(in the rows, 128 means zero)
Rows lie near named flat spaces through zero. A row that begins with a name and a colon came from that space; any other row is followed by the name of its block's space that it lies nearest.
zosedtenuk: [135 123 105 106 146 147 106 128 125 140 114 150 163 125 136 129 121 121
 119 145 135 134 148 124 102 129 144 151]
bosapifo: [ 82 137  86 114 129  94 127 170  43 144  83 162 125 106  77 157 110 159
 142 160  92 116 169 158  92 175 111 131]
dodpuru: [135 162  98 119 127 117 131 107 125 155 115 153 145 129 179 132 151 102
 111 134 149 151 153  82 138 121 112 168]
gidudul: [132  69 110  88 162 153  96 145 138 128 117 162 174 122 127 117  97 124
 109 150 122 113 145 151  80 142 185 154]
mizabfis: [157 146  74 115 190 237  69  82 136 172 153 142 204 102 135 130 120 108
 125 178 169 187 141 167  77  93 125 170]
gidudul: [109 187 146 144  94 119 141 130  93 123 130  94 113 113 116 141 152 138
 131 122 124 126 102  97 142 122  88  97]
gidudul: [168  98 130 121 160 137 126 164 192 160 155 182 141 124 178  82 158  82
  87 122 142 113 154 154 120 114 149 146]
gidudul: [131 131 161 151 112 125 133 106 148 113 142 135 124 150 103 128 115 148
 177 114 130 130 135 137 129 110 123  97]
pegdobig: [167 127 163 153 113 116 142 150 165 104 122  84  84 164 117 121 148 132
 135  89 132 115 115 124 176 118 125  94]
dodpuru: [ 74 168 112 120  97 101 137  67  76 130 118 154 154 118 140 158 108 143
 157 147 127 151 137  72 113 133 107 149]
mizabfis: [122 147 150 123 109 115 126 154 119 125 119 153 146 126 115 124 136 136
 135 125 120 102 144 110 105 127 129 103]
mizabfis: [101 172 194 147  79 114 148  97 144 119 176 151 146 115 146 112 143 127
 150 110 132 113 107  82 117  93 109  85]
mizabfis: [120 142 141 120 115 115 125 147 119 130 119 159 148 125 122 125 133 133
 133 129 121 108 148 112 105 129 131 114]
dodpuru: [133 122 142 167 165 154 138 180 156 178 207 173 103  80 111  84 157 107
 122 137 119 117 134 252 103 113  93  92]
bosapifo: [108 114 129 141 124 109 146 120 118 123 138 119  98 126 117 133 116 138
 140 126 115 130 117 150 142 140 119 124]
zosedtenuk: [115 141 129 138 102  56 164 112 135 145 120 196 113 149 167 125 138 119
 150 113 129 129 178  95 146 131 111 146]
zosedtenuk: [172 108 127 136 155 163 110 145 161 127 127 106 122 146 110 120 130 126
 129 122 139 133 131 166 136 118 140 121]
gidudul: [ 87 144 117  92 117 148 102 142  56 108  97  98 166  97  91 155 107 154
 112 156 107 112 101  99  85 152 141 120]
mizabfis: [107  69  85 110 139  93 156  93 123 117 119  87  83 130 185 138 109 108
  81 126 122 147  89 109 182 165 149 197]
mizabfis: [146 123 149 131 119 149 129 154 128  89 121  18  89 130 112 132 142 132
  89 106 123 113  53 113 171 133 135 101]
zosedtenuk: [162 116 107 156 129  95 152  83 160 124 106 111  76 187 147 143 124 128
 161 102 149 169 152 121 199 126 114 159]
dodpuru: [158 143 134 147 141 156 130 115 171 149 167 124 126 123 162 106 157  98
 113 120 153 146 117 138 145  97 111 132]
mizabfis: [124 119 109 131 142 139 129  87 138 141 148 136 132 123 152 128 119 116
 130 138 140 156 125 137 132 121 124 157]
pegdobig: [135 112 138 123 125 121 128 147 134 114 116 116 120 138 120 126 126 133
 122 119 121 112 124 125 133 135 144 120]
dodpuru: [183  36 185 136 148 166 116 183 199  66 139  35  83 161  77 102 112 143
 112  89 115  84  65 188 157 128 190  74]
zosedtenuk: [176 206 139 175  95 131 125  81 129 106  84  71 104 199  83 170 139 165
 211  98 161 174 152  86 184  94  78  95]
bosapifo: [111  60 140 101 132 108 125  67 180 121 147 223 183 148 174 109  76 120
 154 132 134 126 164 110  89 120 190 168]
pegdobig: [135 122 143 136 122 134 133  98 151 115 143 107 123 139 141 125 124 125
 133 116 138 137 107 115 146 114 132 127]
dodpuru: [ 45  71  71  90 131  22 174 151  72 161 112 223 105  89 184 126 109 109
  85 153  82 104 165 133 113 202 141 200]
gidudul: [119 135 153 131 120 131 128 139 134 131 150 149 142 113 124 114 133 127
 130 128 123 111 126 134 106 118 127 105]
dodpuru: [ 91 104 153 134 113 122 137 109 116 101 148 113 118 120  99 134  95 154
 152 128 108 118  96 145 119 136 137 105]
bosapifo: [ 98 145 138 117 111 103 134 144 109 141 132 183 152 106 137 120 134 125
 126 136 116 106 149 111  94 133 125 121]
gidudul: [130 137 124 128 134 122 139 151 137 153 148 145 122 105 163 108 159  99
  91 128 130 120 126 131 131 126 117 137]
zosedtenuk: [ 94 184 138 127  91 115 130 108  82 121 117 128 148 117 118 149 130 146
 147 134 124 129 124  76 114 125 104 111]
pegdobig: [141 135 115 137 121 146 125  11 156 111 131  98 141 169 165 152 101 128
 166 122 168 192 116  73 166  98 128 170]
bosapifo: [169 129 131 127 139 154 112 126 164 128 123 122 143 149 139 120 139 116
 124 119 150 135 137 118 134 108 140 132]
bosapifo: [136  90 112 101 146 153 105  87 147 116 119 132 166 143 145 132  94 126
 128 139 141 143 129 111 114 125 171 165]
pegdobig: [154 118 101 104 127 133 107  64 141 106  77 118 162 181 151 155  99 134
 149 126 156 162 151  59 144 122 161 177]
dodpuru: [ 95 132  89 105 121  79 145 114  95 149 104 175 135 118 174 138 127 113
 109 142 123 134 157  88 127 154 125 179]
pegdobig: [122 126 153 154 121 121 148 146 134 123 156 103  87 118 111 119 139 132
 130 114 116 117 101 162 147 127 109  96]
zosedtenuk: [166 156 160 160 118 140 126 145 151 119 127 105 109 156  91 126 147 143
 162 105 138 126 136 142 146 104 108  81]
gidudul: [ 74 109 124 144 113 102 145  71  92 108 134 123 105 132  91 158  74 168
 186 138 108 149 118 150 130 146 117 127]
zosedtenuk: [116 144 179 155  97  86 161 163 142 128 157 155  97 121 122 105 154 129
 139 103 111  92 130 138 134 122 106  78]
bosapifo: [103 137 161 122 105 120 141 109 141 126 165 149 149 106 167 109 136 111
 111 123 129 113 104  90 115 113 133 122]
pegdobig: [173 119 140 120 120 123 119 132 162 102  90 106 130 177 135 129 132 129
 130 102 143 122 139  83 154 120 156 129]
pegdobig: [137 129 124  92 136 148 103 129 143 139 123 171 193 119 165 113 133 106
 100 141 142 118 147  88  88 116 160 151]
bosapifo: [127 120 166 122 113 124 134  98 178 126 166 171 162 127 179  99 132 104
 122 116 142 117 124  90 115 100 151 130]
mizabfis: [137 109  92 110 151 124 115 157 112 139  92 145 132 134 116 136 120 131
 121 142 121 126 162 147 116 151 141 150]
[113 100 110 115 131 120 142  98 127 117 133  89 109 121 170 132 120 111
  90 127 129 140  85 103 160 142 141 167]
mizabfis
[127  90 104 120 137 107 142 131 122 115 109  89  89 137 141 136 119 124
 101 122 119 131 107 128 165 156 142 157]
mizabfis
[140  85 117 129 117 102 134  87 127  73  71  60  87 194 101 167  82 165
 166 106 126 147 118 103 184 150 154 144]
pegdobig
[180 139 123 129 147 154 108 170 150 137 108 118 131 144 118 119 155 119
 115 121 142 124 148 140 133 118 130 119]
dodpuru
[197 105 163 127 112 100 128 200 170  83  63  80  90 198 103 123 148 140
 123  76 126  84 142  98 176 136 163  92]
pegdobig
[167 119 103 123 161 205  86 112 129 110 110  45 139 142  91 149 110 142
 127 140 147 160  97 148 136 119 142 134]
zosedtenuk
[ 14 112  66 117 125  81 165  88  22 141 141 123  91  62 135 164  88 140
 111 172  85 150  88 150 126 189  98 178]
gidudul
[149 151 120 169 119 100 149 140 114 123  99  87  58 164  85 152 139 153
 168 107 126 146 144 154 184 137  85 107]
pegdobig
[124 115 129 116 133 107 133 153 142 150 135 195 145 118 152 106 137 111
 116 132 123 107 163 134 102 132 139 137]
zosedtenuk
[141 116  66 112 177 160  98 111 123 170 118 184 168 124 132 134 110 118
 138 166 143 164 184 170  91 130 132 179]
mizabfis
[ 69 109 116  80 121 173 111  50  90  93 149  55 175  81 168 147  88 122
  74 157 128 144  24  58 112 135 166 170]
bosapifo
[161 157  94 138 164 134 132 171 149 199 149 191 127 103 173  97 185  78
  91 139 146 138 177 168 124 116  93 153]
dodpuru
[111  95 142 132 124 139 141  70 148 102 165  80 113 125 152 127 105 124
 120 121 132 144  66 118 154 122 143 141]
bosapifo
[134 123 120  95 134 146 105 109 141 131 119 157 185 129 162 123 121 113
 111 139 143 129 141  84  99 118 160 157]
pegdobig
[ 90  80 104 103 135 107 125 145  81 109  95 122 120 121  93 149  85 156
 127 146  94 112 126 149 110 175 156 141]
pegdobig
[182 161 122 147 133 120 146 153 169 156 132 116  94 140 182 107 193  84
  88 102 155 137 136 110 183 109  98 140]
gidudul
[177 132  91 107 152 121 114 189 134 153  76 147 132 145 147 122 162 105
  90 127 138 119 178 119 135 141 137 156]
dodpuru
[123 140 145 142 116 122 136 121 130 125 140 129 121 129 121 127 130 134
 145 121 127 128 125 129 131 120 116 111]
gidudul
[127 119  93 128 144 108 122 161  94 140  85 157 115 141  83 147 112 152
 157 142 112 129 182 172 115 157 121 133]
bosapifo
[101 152  66  90 121  69 133 139  67 157  60 191 149 127 162 152 132 121
 111 151 121 131 194  71 115 166 123 187]
dodpuru
[ 66  87 110 106 135 149 124  32 111 115 166 127 162  98 154 141  68 131
 132 160 126 160  82 120 103 132 153 174]
pegdobig
[126 111 109 110 149 130 128 154 133 153 140 155 137 101 163 108 143  98
  81 140 125 118 131 140 114 138 138 154]
gidudul
[157 171 127 152 126 117 135 177 125 151 114 136 102 136 109 125 168 127
 135 117 131 123 162 147 143 123  89 102]
pegdobig
[129 122 158 151 117 142 143  69 166 110 175  91 113 134 151 121 123 121
 138 110 144 149  80 118 159 101 124 122]
pegdobig
[110 125 126 117 116 114 123 130  99 111 100 124 134 135 102 146 108 151
 144 132 115 120 133 114 117 144 137 123]
dodpuru
[115 143 154 103 111 131 121 115 145 133 149 176 187 109 175 106 139 105
 106 131 137 109 128  71  91 108 148 132]
bosapifo
[ 73 148 158 153 101 135 145  46 118 118 190 123 134 103 127 135 103 142
 169 135 128 152  84 124 120 105 102 111]
dodpuru
[121 156 125 129 118 156 114 105  98 109 117  73 135 126 101 153 119 148
 138 135 132 144  97 108 131 124 117 117]
zosedtenuk
[119 108 104  92 139 109 111 204  87 133  75 161 145 119  99 132 122 139
 106 145  99  88 166 140  88 169 154 131]
pegdobig

Each name stands for a flat space through zero: a line, a plane or more. A row that begins with a name and a colon came from that space; any other row is followed by the name of the space it lies nearest, among the names in its block.
rola-lom: [101 131 118 137 152 145 102 147 150 136  70 143 125  65 174 154 113 155
 143 175  76 101 120 138  89  99 179 125]
sed-sev: [151  89 115 160 169  85  90  43 156  86 153 180 108  93 154 112 159 150
  73  88 104 167 145 146  86 140 152 114]
sed-sev: [140 115 163 140 107 140 148  51 136 119 165 133 132 118 107 143 107 103
 151  79 166 180 141 141 116 169 103 119]
rola-lom: [ 67 104 120 141 139 124 119 198 192 130 130  98 121 147  92 159  61 115
 131 125 158 160 125 144 116 126 172  70]
sed-sev: [153 112  93  95 138 125 166 161 120 161 182  91 140 177 109 129 125 130
 136 148 164 133 123 105 143  59 137 106]
dozu-tas: [100 138 129 127 143 140 146 135 131 138 113 148 106  71 124 138 108 122
 160 148 111 109  85  87 142 113 156 160]
zibib-zet: [142 130 134  97 127 148 160 119 129 150 131 139 116 115 106 156 103 125
 149 114 138 116 114 114 108 110 137 139]
dozu-tas: [105 146 124  86 147 143 165 181 108 149  95 157  93  98  86 125 108 114
 147 136 104  52  64  56 158 106 141 190]
zibib-zet: [108 111 142 171 129 128 135  73 124 111 164 121 144  90 140 106 132 105
 162 138 139 173 121 111 165 145 114 128]
sed-sev: [141 113 105 111 161  97 102 146 133 110 108 164 104 144 119 108 150 147
  64 101  96  91 128 126 105 124 140 135]
zibib-zet: [146 131 117 105 130 128 153 134 127 147 151 125 119 139 114 141 122 131
 132 126 145 128 118 113 126  98 139 131]
zibib-zet: [125 161 129 105 101 133 133 190 141 149 113 107 117 169 108 162 104 132
 124 126 152 122 132 146 120 128 138 120]
rola-lom: [106 108 143 134 132 139 155 111  99 120 145 124 141 118  97  89 125  88
 158 123 135 118 103  82 182 146  88 151]
dozu-tas: [136 122 141 113 137 126 163  84 133 127 158 166  94 100  85 136 110 109
 135  80 145 136  96  91 129 139 132 158]
dozu-tas: [156 139 121  65 125 136 135 189  91 142  84 135 125 188  93 114 141 133
  93 109 110  42 129 120 121 122  96 154]
rola-lom: [107 107 135 137 137 145 154 102 155 139 157 123 127  89 115 156  84 112
 172 128 151 165 112 114 120 113 154 110]
sed-sev: [125 124 128 127 138 116 115 128 139 115 115 150 111 125 119 127 128 131
 103 105 117 120 126 131 114 143 135 132]
sed-sev: [106 115 128 140 143 108 129 118 184 118 155 149  90 109  97 159  88 122
 117  88 153 174 113 128 106 139 174 109]
zibib-zet: [ 56 142 183 181 106 157  73 125 139  91  30 141 143  68 154 126 106 110
 150 132  80 112 139 167 121 224 107 136]
sed-sev: [155 103  92 110 155 107 138 135 130 137 168 122 127 157 124 118 143 142
 104 131 137 132 129 116 123  77 144 110]
dozu-tas: [120 136 143 147 135 153 118  75 149 132  97 157 121  37 176 168 111 146
 163 149  94 138 124 143  81 122 168 134]
sed-sev: [154 135 113 119 118 146 138 138  75 150 131  88 176 148 170 100 169 138
 154 192 117 103 142 122 158  84  96 132]
rola-lom: [138 128 139 141 118 120 145  83 119 120 170 131 125 125 117 117 136 112
 137 108 153 162 123 114 153 146 109 139]
zibib-zet: [156 114 158 103 104 141 104 115 140 115  91 137 138 181 100 150 110 128
  88  54 135 118 181 196  56 185  92  96]
rola-lom: [ 90 103 129 125 154 165 145 136 142 146 103 127 137  68 130 148  83 119
 180 161 106 107 103 106 112  95 158 121]
dozu-tas: [ 95 113 133 186 155 119 112  60 152 103 139 158 118  32 169 123 129 128
 152 147 103 171 108 113 133 136 163 135]
dozu-tas: [132 111 125 113 148 103 150 119 112 111 158 158 100 142  73  88 139 104
 101  80 137 112  96  77 166 144 107 162]
dozu-tas: [159 108 127 109 140 105 122 108 107 105 135 155 120 165  99  90 158 123
  77  75 122 105 136 122 128 152  92 142]
rola-lom: [ 69 117 111 128 146 127  90 238 160 125  67 107 130 154 117 130  96 132
 106 151 104  89 129 145 119 125 156  95]
zibib-zet: [120 174 114  98 109 131 136 218 139 160 104 110 106 159 115 164 108 142
 126 150 139 103 114 128 129 103 158 134]
zibib-zet: [153 132 115 106 120 119 145 145 131 144 159 112 124 173 109 141 126 132
 116 117 160 141 135 132 125 107 130 114]
rola-lom: [163 146 142 144 129 139 140  23  93 125 135 169 126  43 183 120 171 140
 159 147  95 131 115 105 131 123 121 182]
[ 90 167 170 109  81 167 153 181 124 146  86 111 122 140  78 157  75  93
 170 114 152 103 111 124 147 176 103 150]
sed-sev
[ 89 119 116 123 121  99 100 244 141 110 112  90 131 234  71  97 117 109
  73 104 151 110 142 144 161 164 104  95]
rola-lom
[105 117 138 141 126 121 136 131 111 112 143 121 134 141  99  90 131  97
 132 116 140 129 114 101 179 158  94 140]
rola-lom
[140 128 121  96 134 144 126 161 100 140  87 127 142 145 131 117 140 137
 121 143  98  66 132 126 118 109 112 139]
rola-lom
[211 146 132 101 104 127 156  54 103 144 175 140 125 145 140 146 161 146
 122 101 154 152 150 141 102 113 109 142]
rola-lom
[101 147 121 146 126 123 123 159 129 130 122 117 125 114 143 122 131 128
 141 164 122 129 112 114 160 122 142 138]
zibib-zet
[175 110 127 145 104 113  77 102 128 107 135  95 175 205 167 118 168 152
  77 111 139 166 215 220  84 153  89  63]
dozu-tas
[206 100  80  65 167 109 170 110 111 156 189 146 112 162 109 126 154 153
  95 111 139 109 119  93 103  40 145 131]
zibib-zet
[129 140 126 129 125 135 115 143 105 129  99 123 143 126 154 112 151 137
 129 158 102  98 132 129 139 124 115 141]
sed-sev
[145 139 129 107 116 143 131 149  86 138 104 114 151 154 135 106 153 129
 130 147 113  83 136 125 143 122  91 145]
sed-sev
[123 156 189 122  78 167 128 106  92 118  71 137 142 127 110 124 121  99
 150  93 120  94 140 145 133 213  58 165]
sed-sev
[ 92 121 130 156 140 130 121 123 159 123 127 131 120  83 138 144 102 125
 149 142 125 154 115 126 124 128 162 117]
rola-lom
[138 143 143  93 129 155 159 112 130 150 107 163  99  85 107 166  98 127
 152 109 120  99 100 106  98 119 146 162]
dozu-tas
[122 111 121 149 155  99 101 100 164 102 131 166  99 100 132 131 128 140
  92  98 114 151 127 137 100 142 161 121]
sed-sev
[127 156 151  83 105 166 148 162 141 158  80 138 108 125  95 187  77 127
 148 106 132  91 120 139  83 135 140 140]
zibib-zet
[ 96 110 129 136 147 151 139 124 155 140 121 128 128  74 133 157  86 124
 170 150 121 136 110 118 109 104 166 113]
rola-lom
[140 140 132 114 110 143 132 141 131 144 120 112 136 145 131 153 116 135
 136 132 139 128 143 151 106 121 128 115]
dozu-tas
[110 131 120 133 128 124 132 160 126 131 135 110 131 140 122 118 126 121
 135 146 136 128 118 114 157 120 129 127]
dozu-tas
[ 74 145 120 170 139  99  63 190 141  93  66 136 118 120 157  97 150 140
  87 155  79 104 126 141 151 164 142 135]
rola-lom
[154 146  76 109 131  84 116 211 128 141 155  97 120 214 131 116 164 158
  72 151 146 125 140 134 146  79 146 110]
zibib-zet

Rows lie near named flat spaces through zero. A row that begins with a name and a colon came from that space; any other row is followed by the name of its block's space that it lies nearest.
zumo-tonu: [139 147 146 156 146 150 142 133 146 127 106  85 106 164 117 124 145 131
  96 131 133 117 138 127 152 105  97 123]
zumo-tonu: [137 136 129 116 161 167 137 139 152 139 116  84 105 141 100 134 126 165
 132 130 141 152 161  87 174 105 131 117]
tafus-pap: [169 155 123 117  86 102  81 162  66 133  71  62  57 107 119 167 103 103
 129 101 177  94 111 101 113 144 148 148]
tafus-pap: [159 118 166 156 160  85 163 134 182 144 154 111 147  88 112 124 107 151
 139 101 149 103 141 111 229 165 147  47]
tozu-nurog: [131 130 111  76 101 131  95 130  80 125 104 120 118 108 115 166 119 134
 182 123 135 163 127 107 122 144 159 158]
tozu-nurog: [101 115  93  85 196 129  44 135 135 137 131 164 148 156 136 151 177  62
 197 153 136 111 129 129 139 127 114 107]
tozu-nurog: [ 92 119 107 149 106 143 130  96 140 133 170 185 172 138 115 103 115 140
  84 152 120 134 128 139 113 116 116 108]
gol-tet: [126  83 107 102 159 135 109 175 126 176 119 157  30  90 143 122 109 165
 124 125 131 139 112  84  80 126 173 104]
gol-tet: [144 125 145 162  93 141 130 114 125 127 115 114 106 137  92 136 126 141
  54 124 132 141 138 140  68 157  93 141]
gol-tet: [136  98  92  79  75 151 108 128  84 136 121 136 166 104 108 165  65 148
 162 110 156 153 129  57 143 141 145 124]
tozu-nurog: [155  70 177 161  18 108 170 110  48 111  73 170 153 124 157 164 108 126
 105  87  91 140  52 154  75 197  77 145]
zumo-tonu: [141 179 154 149 139  86 145 122 152 107 147  86 112 108 123 109 149 120
 120 127 126 116 151 178 125 137 151 156]
zumo-tonu: [111 157 127 123  85 168 153  80 125 104 142 116 181 146  81 132 122 172
 118 145 115 190 163 134 146 116 123 161]
gol-tet: [104 111 158 163 108 114 131 109 107 145 111 183 107 135 124 134 152 150
 114 140  98 144  80 162 153 147 122  82]
tafus-pap: [117 114 112 138 168 156 112 132 169 155 147 137 119 142 101 117 124 144
  96 143 146 124 151  98 143 114 116  81]
tafus-pap: [143 113 109 123 154 156 110 134 168 148 146 107 132 125  83 134 103 145
 101 125 165 130 174  77 134 136 118  97]
zumo-tonu: [102 117 118 123 112 125 126 105 125 133 154 176 164 117 120 125 120 144
 140 140 118 148 121 133 145 135 143 107]
gol-tet: [148  86 119  47 166 129 120 163 119 143 112 123 115  82 140 164 110 153
 238 102 131 166 136  64 167 150 180 121]
tafus-pap: [133 143 146 145 109  83 147 139 107 128 120 128 106 103 160 117 120 124
 139 116 124  99  91 147 156 126 159 118]
zumo-tonu: [117 140 148 137 149 117 156 122 142 112 134 135 134 138 155 109 161 122
 143 136  96 130 122 168 134 115 128 144]
tafus-pap: [167 147 142 103  91 109  96 130  77 105  79  72 123 122 111 183 134  96
 167 102 147 132 129 129 120 171 121 171]
tozu-nurog: [120 166 148 152 116  85 153 130 112 122 124 122 128 121 160 112 129 121
 154 127 124  91  89 152 214 102 160 104]
tafus-pap: [114 123  91 122 149 167  42 143 116 165  99 129  74 166  88 154 140 114
  98 152 167 118 131  90 115 114 103  93]
tafus-pap: [ 85 129 118 146 143 134 155 119 147 132 161 179 136 140 160  81 138 140
 111 155  97 125 111 154 128  83 139 119]
gol-tet: [121 108 109 106 139 123  95 132 130 144 142 155 110 104 116 135 126 131
 135 133 133 143 135 121  88 151 147 124]
tafus-pap: [114 134 105  91  72 114 124  97  91  97 153 156 203 106 136 137 109 113
 172 128 117 151 127 145 104 142 148 177]
tozu-nurog: [129 130 120 148 130 123 145 136 147 133 149 128 130 123 140 101 106 127
  95 126 138  98 129 121 125 110 130 115]
zumo-tonu: [118 105 134 111 151 109 152 134 135 122 143 165 140 110 173 113 141 124
 170 125  93 135 111 148 117 130 147 138]
tozu-nurog: [156  90 126  86 151 135  94 141 130 131 113 118 122 113 110 168 135 116
 161 109 137 153 153 103  82 180 115 143]
tozu-nurog: [105 129 158 161 138 137 139  98 137 119 120 156 147 172 124 127 180 124
 117 149  92 144 113 178 147 130  86 115]
gol-tet: [140  93 129  94 172 121 113 154 137 142 120 137 105 106 140 144 137 127
 176 116 125 138 129 107 124 152 143 116]
zumo-tonu: [137  93 145 136 178 162 166 156 156 142 105 122 108 156 155 119 136 145
 128 120 112 125 121  98 155 102  99 102]
gol-tet: [118  72 131 110 182 123 132 185 121 178  98 175  40 107 184 121 128 156
 171 122 109 120  70  89 160 109 169  67]
tozu-nurog: [107 138 115 150 141 118 131 125 150 134 159 151 148 135 142  97 124 116
 110 142 133  93 121 137 153 100 131  98]
gol-tet: [125 159 146 112 132 112 135 101 136 102 142 112 163 120 107 138 154 132
 174 133 114 161 154 161 162 146 145 151]
zumo-tonu: [134 123 150 158 107  85 162 113 142 116 161 152 155  98 144 105 120 124
 106 116 112 114 119 169 103 159 133 129]
tafus-pap: [156 153  88  98  94 112  92 130 124 129 157  79 160  80  81 146  59 125
 135 109 199 109 173  71 149 146 168 125]
gol-tet: [161 144 147 121 174 127 140 140 168 107 129  67 117 129 125 126 154 111
 133 116 129 127 175 141  96 140 115 171]
tozu-nurog: [135 160 136 139 153 112 146 144 148 128 133  92 105 122 139 108 127 131
 132 126 138 102 134 128 173 100 152 119]
zumo-tonu: [120 110 114 129 107 140 114 119 120 143 134 152 145 126 107 137 104 142
 114 131 141 134 124 103 140 135 124  97]
[108 144 136 128 113 125 122 112 102 121 113 142 134 145 131 137 151 126
 152 142 111 140 105 152 160 119 130 129]
tozu-nurog
[100 133 131 146 137 106 114 110 132 126 145 171 155 142 139 118 157 101
 136 147 113 111 107 168 149 128 120 104]
gol-tet
[123 135 137 140 123 165 156 110 142 123 126 113 147 154 104 126 127 161
 108 136 121 156 146 119 158 110 108 126]
zumo-tonu
[130 169 120 116 133 132 101 126 126 126 123  85 105 129  95 139 136 131
 134 138 150 136 155 125 145 119 146 142]
zumo-tonu
[185  79 158 103 173 126 130 138 177 131 131  95 124  89  85 164 131 146
 144  92 137 169 187 104  87 218 114 130]
tozu-nurog
[117 150 145 132 121 124 189 111 136  92 147 129 161 132 166  95 144 133
 139 132  83 144 130 175 112 103 135 185]
tafus-pap
[147 114 184 146 161 104 134 132 127 116  84 121 123 154 148 155 189  93
 166 115 100 119 101 169 158 164  85 116]
tozu-nurog
[101 175 145 130 141 102 135  97 143 109 155 133 139 121 116 114 170 137
 158 153 101 155 141 189 162 126 161 142]
gol-tet
[132 143 144 125 136 118 132 112 138 110 133 115 154 131 118 136 150 119
 150 128 120 140 144 152 143 144 122 141]
gol-tet
[146 154 127 136 137 100  89 152 114 126 105  92  80 130 138 135 145  80
 120 123 151  82 120 143 100 131 126 143]
zumo-tonu
[147 131 115 133 132 126 114 151 137 150 129  99  93 108 110 127  93 138
 101 117 168 103 140  87 136 126 144 101]
tafus-pap
[142 111 169 150 171 129 153 129 164 132 118 120 123 142 122 132 159 138
 130 121 113 134 133 138 165 147 101  96]
tafus-pap
[148 111 150 149 121 111 122 166  93 152  73 121  36 123 154 139 131 126
 108 111 129 102  77 123 109 136 128 111]
tafus-pap
[ 78  98  90  91 112 128  87 109  95 143 147 219 168 120 135 139 125 126
 179 151 114 152  97 123 141 129 152 102]
zumo-tonu
[ 83 156  87 121 146 170  70 118 121 134 125 141 115 183 110 125 162 107
 112 175 134 130 135 135 115  77 110 136]
tafus-pap
[102 147 119 148 165 142  96 134 141 150 121 133  90 164 119 118 157 120
 107 157 137 107 120 132 160  91 119  90]
tafus-pap
[143 128 127 118 162 135 153 162 140 126 115  95 120 137 169 116 120 118
 154 115 132  98 125 100 162  90 131 130]
gol-tet
[156  86 194 192 127 137 189 151 111 135  50 122 119 186 179 140 143 119
 111  98 103  84  53 121 206 120  49  69]
gol-tet
[109 152 111 158 106 130 122 114 129 124 147 137 138 145 126 103 122 114
  74 146 136 102 126 147 104 102 116 133]
gol-tet
